Below is a small trained network, with its code and all its weights. Each question gives an input and a class and asks what happens when units are switched off, that is, made to give their printed mean instead of their output.

import numpy as np


def w(rows, s, z=0):
    codes = np.array(rows[::2]) - 128.0
    scale = np.full(codes.shape[1], s)
    scale[-1] = z or s
    return codes * scale


def norm(h):
    return h / np.sqrt((h * h).mean(-1, keepdims=True) + 1e-5)


def f(y):
    return np.maximum(y, 0)


def log_softmax(a):
    a = a - a.max(-1, keepdims=True)
    return a - np.log(np.exp(a).sum(-1, keepdims=True))


def net(x, mask):
    res = np.array(x, float).reshape(1, 6) / 4 @ E
    u = 0
    for l in range(2):
        y = f(norm(res) @ A[l][:, :-1].T + A[l][:, -1])
        res = res + np.where(mask[u : u + 15], y, B[l][:, -1]) @ B[l][:, :-1]
        u += 15
    return log_softmax(norm(res)[-1] @ U[:, :-1].T + U[:, -1])


A, B = {}, {}
E = w([
[155,253,112,123,137,130],'x0',
[94,68,56,94,100,218],'x1',
[123,132,20,196,132,97],'x2',
[144,155,138,241,204,150],'x3',
[168,155,121,171,90,216],'x4',
[197,100,131,73,200,106],'x5',
],0.0074)
A[0] = w([
[116,108,66,134,128,140,87],'L0N1',
[163,153,100,66,89,98,89],'L0N2',
[140,65,151,192,133,138,43],'L0N3',
[139,152,138,120,106,166,87],'L0N4',
[82,91,180,116,87,93,70],'L0N5',
[117,81,89,29,202,93,41],'L0N6',
[107,156,127,137,106,148,76],'L0N7',
[238,192,73,72,73,118,17],'L0N8',
[113,153,6,176,154,142,65],'L0N9',
[166,62,183,152,135,129,65],'L0N10',
[157,134,176,35,210,82,2],'L0N11',
[148,87,179,168,142,141,69],'L0N12',
[153,153,166,66,90,200,94],'L0N13',
[106,139,122,81,57,86,122],'L0N14',
[143,209,128,148,136,86,118],'L0N15',
],0.014,0.0078)
B[0] = w([
[157,150,175,140,93,76,184],'L0N1',
[98,89,176,116,116,104,199],'L0N2',
[97,73,165,165,148,176,170],'L0N3',
[135,140,157,119,101,161,161],'L0N4',
[93,119,50,111,186,121,193],'L0N5',
[202,72,136,126,58,106,222],'L0N6',
[170,96,149,123,110,127,148],'L0N7',
[1,102,154,77,86,39,199],'L0N8',
[146,117,81,187,67,165,254],'L0N9',
[108,74,178,142,159,135,183],'L0N10',
[201,79,112,73,244,104,230],'L0N11',
[114,86,173,162,144,143,170],'L0N12',
[138,148,158,76,130,195,234],'L0N13',
[63,95,116,105,131,94,233],'L0N14',
[118,158,177,162,155,85,241],'L0N15',
],0.027,0.0056)
A[1] = w([
[159,117,91,156,154,167,147],'L1N1',
[144,166,139,168,104,86,90],'L1N2',
[109,76,147,130,167,133,114],'L1N3',
[102,190,35,211,58,173,44],'L1N4',
[159,113,134,91,115,133,122],'L1N5',
[131,206,123,157,163,108,48],'L1N6',
[91,125,1,84,135,117,65],'L1N7',
[126,223,118,70,128,221,89],'L1N8',
[115,141,42,127,129,106,144],'L1N9',
[132,242,138,171,169,103,4],'L1N10',
[190,118,97,141,59,121,80],'L1N11',
[216,146,86,47,215,108,65],'L1N12',
[189,123,123,92,107,92,95],'L1N13',
[88,156,109,118,109,113,96],'L1N14',
[106,113,125,165,131,99,128],'L1N15',
],0.02,0.0038)
B[1] = w([
[87,108,167,115,133,127,173],'L1N1',
[156,160,172,140,158,130,191],'L1N2',
[144,159,99,169,162,160,237],'L1N3',
[4,128,157,171,55,166,255],'L1N4',
[156,146,102,143,116,125,178],'L1N5',
[175,205,144,140,132,96,167],'L1N6',
[122,216,61,156,177,108,174],'L1N7',
[191,159,106,59,72,209,169],'L1N8',
[121,147,95,130,129,179,160],'L1N9',
[191,240,153,143,136,51,188],'L1N10',
[166,115,89,183,80,104,205],'L1N11',
[152,48,173,53,193,78,224],'L1N12',
[162,108,80,156,126,127,177],'L1N13',
[104,106,110,100,159,116,162],'L1N14',
[149,144,156,79,120,184,197],'L1N15',
],0.034,0.009)
U = w([
[207,42,150,46,250,80,113],'0',
[99,186,24,115,200,139,164],'1',
[37,118,145,38,109,54,217],'2',
[176,157,132,27,87,223,167],'3',
[50,151,160,210,40,172,133],'4',
[140,89,185,205,222,221,6],'5',
[211,62,56,154,58,82,9],'6',
[190,229,218,134,163,74,146],'7',
],0.019,0.0018)

Each question gives the input, the list of numbers given to net, and the class t.
The units are the neurons (one row each of A and B). Each row of codes is followed by its name. A weight is (code - 128) times the scale printed after its matrix; where a second scale follows, it is the last column's (A, B and U).
mask holds one flag per neuron, layer by layer. A switched-off neuron (its flag False) gives its mean, the last column of its row in B, instead of its output. The means were averaged over made-up inputs and are rounded, as every weight is.
A unit's drop is (log p(t) with every unit on - log p(t) with that unit switched off) / (log p(t) with every unit on - log p(t) with every unit switched off).
The circuit of an input: a set's keep is (log p(t) with only the set's units on - log p(t) with every unit switched off) / (log p(t) with every unit on - log p(t) with every unit switched off). Starting from the 12 units with the biggest drops (on a tie, the unit counted first), units are removed one at a time, each time the one whose removal leaves the highest keep (on an exact tie, the one counted first), for as long as the keep stays at least 0.8.
units of the circuit, in order: the units of the circuit, biggest drop first
top k neurons: the k neurons with the biggest drops, biggest first
top k neurons in layer l: the k neurons of layer l with the biggest drops, biggest first
input [7,-7,7,-7,-6,3], class 2: top 4 neurons -> (L0N8; L0N2; L0N14; L1N12)
input [3,4,-4,-8,1,7], class 0: units of the circuit, in order -> (L0N11)
input [-7,-7,-6,-6,0,-3], class 1: top 2 neurons -> (L0N5; L1N7)
input [-7,-4,4,-7,8,4], class 2: top 4 neurons in layer 1 -> (L1N12; L1N2; L1N4; L1N13)
input [-7,0,3,-6,4,3], class 6: top 4 neurons -> (L0N6; L0N11; L1N4; L1N12)
input [-1,-5,-3,4,8,-1], class 5: top 4 neurons -> (L0N12; L0N3; L0N10; L0N1)
input [-6,7,-4,-8,-8,0], class 1: top 3 neurons in layer 0 -> (L0N5; L0N14; L0N11)
input [-6,0,8,3,0,7], class 4: top 2 neurons -> (L0N11; L0N9)
input [-6,-5,3,0,-2,2], class 5: top 4 neurons -> (L0N3; L0N10; L1N3; L0N12)
input [-5,3,-2,-5,3,-1], class 1: top 4 neurons -> (L0N5; L1N7; L0N14; L0N11)
input [-4,2,-7,-5,-1,-2], class 1: units of the circuit, in order -> (L0N5; L1N7)
input [-8,-3,-8,-4,3,-5], class 1: top 2 neurons in layer 0 -> (L0N5; L0N11)
input [6,5,5,0,-3,4], class 4: top 2 neurons -> (L0N9; L0N11)
input [4,6,3,-5,-6,-7], class 1: top 2 neurons -> (L0N14; L1N7)
input [8,2,5,-1,1,1], class 4: units of the circuit, in order -> (L0N9)
input [5,-4,6,-5,-8,1], class 0: top 2 neurons -> (L1N4; L0N11)
input [4,2,-3,-8,5,8], class 2: top 2 neurons -> (L0N8; L0N2)
input [4,8,-5,8,-8,-2], class 4: top 2 neurons in layer 0 -> (L0N11; L0N13)
input [5,5,-1,-8,5,-3], class 2: top 2 neurons in layer 0 -> (L0N8; L0N14)
input [7,1,-3,-4,2,4], class 2: units of the circuit, in order -> (L0N8)
input [2,4,-6,-6,-5,-5], class 1: top 2 neurons in layer 0 -> (L0N5; L0N14)
